Here is a tiny trained network, its code and every weight. The questions are about switching its units off for an input and a target symbol, where a switched-off unit gives its printed mean instead of its output.

import numpy as np


def w(rows, s, z=0):
    codes = np.array(rows[::2]) - 128.0
    scale = np.full(codes.shape[1], s)
    scale[-1] = z or s
    return codes * scale


def f(y):
    return np.maximum(y, 0)


def softmax(a):
    e = np.exp(a - a.max(-1, keepdims=True))
    return e / e.sum(-1, keepdims=True)


def log_softmax(a):
    a = a - a.max(-1, keepdims=True)
    return a - np.log(np.exp(a).sum(-1, keepdims=True))


def net(x, mask):
    ids = ['Γδεθξστ'.index(c) for c in x.split()]
    T = len(ids)
    res = E[ids] + P[:T]
    u = 0
    for l in range(2):
        q, k, v = (res @ M[l].T for M in (Q, K, V))
        z = softmax(np.where(np.tri(T) > 0, q @ k.T / 3**0.5, -1e9)) @ v
        res = res + np.where(mask[u], z, O[l][:, -1]) @ O[l][:, :-1]
        u += 1
        y = f(res @ A[l][:, :-1].T + A[l][:, -1])
        res = res + np.where(mask[u : u + 4], y, B[l][:, -1]) @ B[l][:, :-1]
        u += 4
    return log_softmax(res[-1] @ U[:, :-1].T + U[:, -1])


Q, K, V, O, A, B = {}, {}, {}, {}, {}, {}
E = w([
[72,78,156,188,53,157,126,126,36],'Γ',
[71,164,145,176,206,205,35,219,146],'δ',
[170,232,116,105,60,87,54,137,63],'ε',
[56,172,125,183,76,197,218,91,98],'θ',
[177,162,195,255,114,40,142,141,192],'ξ',
[56,87,42,102,112,54,159,216,158],'σ',
[182,100,53,114,50,220,66,105,192],'τ',
],0.0066)
P = w([
[219,72,200,48,199,107,196,139,107],'0',
[60,150,83,174,11,146,84,117,128],'1',
[59,148,82,213,2,159,101,148,132],'2',
[44,154,87,217,15,155,109,161,129],'3',
[103,190,90,125,111,119,53,85,145],'4',
[100,167,84,136,99,113,67,114,143],'5',
[109,162,86,141,93,114,83,134,142],'6',
[115,155,94,157,88,140,89,154,149],'7',
[109,139,90,167,91,153,118,175,149],'8',
[114,135,109,170,90,168,132,205,136],'9',
[119,117,116,190,97,179,146,241,141],'10',
[89,143,82,192,67,159,88,161,143],'11',
[79,153,85,207,61,148,89,162,132],'12',
[97,141,94,222,66,167,106,196,122],'13',
],0.0048)
Q[0] = w([
[154,135,151,60,197,102,130,87,125],'L0H0',
[172,87,179,29,213,93,168,47,115],'L0H0',
[82,160,70,230,1,161,89,215,130],'L0H0',
],0.0064)
K[0] = w([
[92,159,87,153,65,136,101,89,121],'L0H0',
[97,227,70,149,60,121,67,78,117],'L0H0',
[197,2,221,102,238,117,217,191,148],'L0H0',
],0.0063)
V[0] = w([
[147,155,106,126,215,176,31,193,204],'L0H0',
[135,107,117,156,40,251,134,43,146],'L0H0',
[87,60,3,95,81,142,134,154,203],'L0H0',
],0.0061)
O[0] = w([
[91,236,213,17,41,113,124,144,65,220],'L0H0',
[157,55,254,222,71,157,140,52,122,253],'L0H0',
[47,41,150,93,25,41,160,114,157,139],'L0H0',
],0.0059,0.00049)
A[0] = w([
[100,105,188,127,3,101,137,96,125,255],'L0N0',
[225,150,169,117,101,68,117,105,162,248],'L0N1',
[172,156,91,152,116,127,84,123,164,241],'L0N2',
[77,174,204,116,79,77,127,153,88,133],'L0N3',
],0.0044,0.0013)
B[0] = w([
[129,127,202,130,1,68,178,103,130,252],'L0N0',
[254,149,135,123,49,55,120,80,214,167],'L0N1',
[176,154,91,158,103,133,87,144,157,213],'L0N2',
[67,198,195,176,130,34,159,165,102,179],'L0N3',
],0.0041,0.0032)
Q[1] = w([
[91,169,74,220,21,148,120,253,138],'L1H0',
[106,158,96,198,57,140,118,195,132],'L1H0',
[108,174,105,200,59,146,115,193,135],'L1H0',
],0.0056)
K[1] = w([
[254,81,192,55,251,129,220,157,94],'L1H0',
[219,90,169,65,212,124,209,159,102],'L1H0',
[223,80,163,36,212,120,222,178,87],'L1H0',
],0.0044)
V[1] = w([
[233,181,119,113,105,150,48,94,149],'L1H0',
[87,139,46,113,186,254,102,150,36],'L1H0',
[195,125,20,59,114,77,101,151,168],'L1H0',
],0.0052)
O[1] = w([
[88,129,233,148,179,187,77,75,52,253],'L1H0',
[205,91,162,140,62,64,63,202,113,5],'L1H0',
[2,71,162,118,176,71,82,111,102,153],'L1H0',
],0.0069,0.0016)
A[1] = w([
[113,113,159,49,95,170,60,75,119,160],'L1N0',
[99,55,124,181,168,154,129,105,163,239],'L1N1',
[172,47,138,159,91,88,21,202,121,227],'L1N2',
[150,253,42,112,143,148,170,162,195,252],'L1N3',
],0.0049,0.0026)
B[1] = w([
[127,81,126,38,74,254,121,95,109,192],'L1N0',
[95,35,118,251,221,161,155,21,171,227],'L1N1',
[181,33,187,150,129,53,7,210,117,252],'L1N2',
[178,233,35,87,157,156,180,167,187,242],'L1N3',
],0.0046,0.0034)
U = w([
[221,123,129,223,157,74,144,129,183,66],'Γ',
[175,239,156,30,65,105,109,188,57,161],'δ',
[93,20,228,143,107,110,90,98,54,164],'ε',
[225,51,76,120,81,194,125,124,192,139],'θ',
[78,172,136,133,254,182,47,163,120,98],'ξ',
[47,83,44,74,125,24,149,169,179,2],'σ',
[84,212,99,116,149,194,230,59,122,237],'τ',
],0.0051,0.00098)

Each question gives the input, a string of symbols that net reads in full, and the target symbol t.
The units are the heads (3 rows each of Q, K, V and O) and the neurons (one row each of A and B). Each row of codes is followed by its name. A weight is (code - 128) times the scale printed after its matrix; where a second scale follows, it is the last column's (O, A, B and U).
mask holds one flag per unit, layer by layer, with each layer's heads first. A switched-off unit (its flag False) gives its mean, the last column of its rows in O or B, instead of its output. The means were averaged over made-up inputs and are rounded, as every weight is.
A unit's drop is (log p(t) with every unit on - log p(t) with that unit switched off) / (log p(t) with every unit on - log p(t) with every unit switched off).
The circuit of an input: a set's keep is (log p(t) with only the set's units on - log p(t) with every unit switched off) / (log p(t) with every unit on - log p(t) with every unit switched off). Starting from all 10 units, units are removed one at a time, each time the one whose removal leaves the highest keep (on an exact tie, the one counted first), for as long as the keep stays at least 0.8.
circuit, biggest first: the units of the circuit, biggest drop first
most important unit: the unit with the biggest drop
k most important neurons: the k neurons with the biggest drops, biggest first
k most important neurons of layer l: the k neurons of layer l with the biggest drops, biggest first
drop of u: that unit's drop, to one decimal
input σ Γ τ Γ ε Γ, target σ: circuit, biggest first : (L0H0; L1H0)
input δ τ θ τ ε τ, target δ: circuit, biggest first : (L0H0; L1N1)
input ξ τ ε τ, target ξ: circuit, biggest first : (L0H0; L1H0; L0N1)
input ε θ σ τ ε θ τ ε, target ε: circuit, biggest first : (L0H0; L1H0; L1N3)
input τ τ τ τ ξ σ, target τ: 2 most important neurons : (L1N2; L0N0)
input ξ ε τ ε, target ξ: circuit, biggest first : (L0H0; L1H0)
input τ ξ ε Γ τ, target τ: circuit, biggest first : (L1H0; L0H0; L1N2; L0N0)
input τ Γ θ θ ξ ξ δ τ Γ ξ, target τ: circuit, biggest first : (L1H0; L0H0; L1N2)
input τ ε τ τ τ Γ Γ ε ξ σ ξ ε, target τ: most important unit : L1H0
input τ τ ξ θ ξ Γ, target τ: 3 most important neurons : (L1N2; L0N0; L0N1)
input τ δ τ τ ξ δ θ ξ ξ σ Γ σ, target τ: 2 most important neurons of layer 1 : (L1N2; L1N3)
input ε τ ξ δ σ δ τ σ ε τ, target ε: 2 most important neurons of layer 1 : (L1N3; L1N2)
input τ θ θ σ θ ξ τ θ δ δ ξ ε δ, target τ: 2 most important neurons of layer 1 : (L1N2; L1N3)
input δ ε δ ξ ε δ θ θ Γ, target δ: most important neuron : (L1N1)
input δ τ τ δ τ δ ε θ δ τ σ, target δ: drop of L1N1 : 0.2
input σ ε ξ, target σ: drop of L1H0 : 0.5
input σ τ θ θ, target σ: drop of L0H0 : 0.7
input δ θ τ, target δ: drop of L0H0 : 0.8
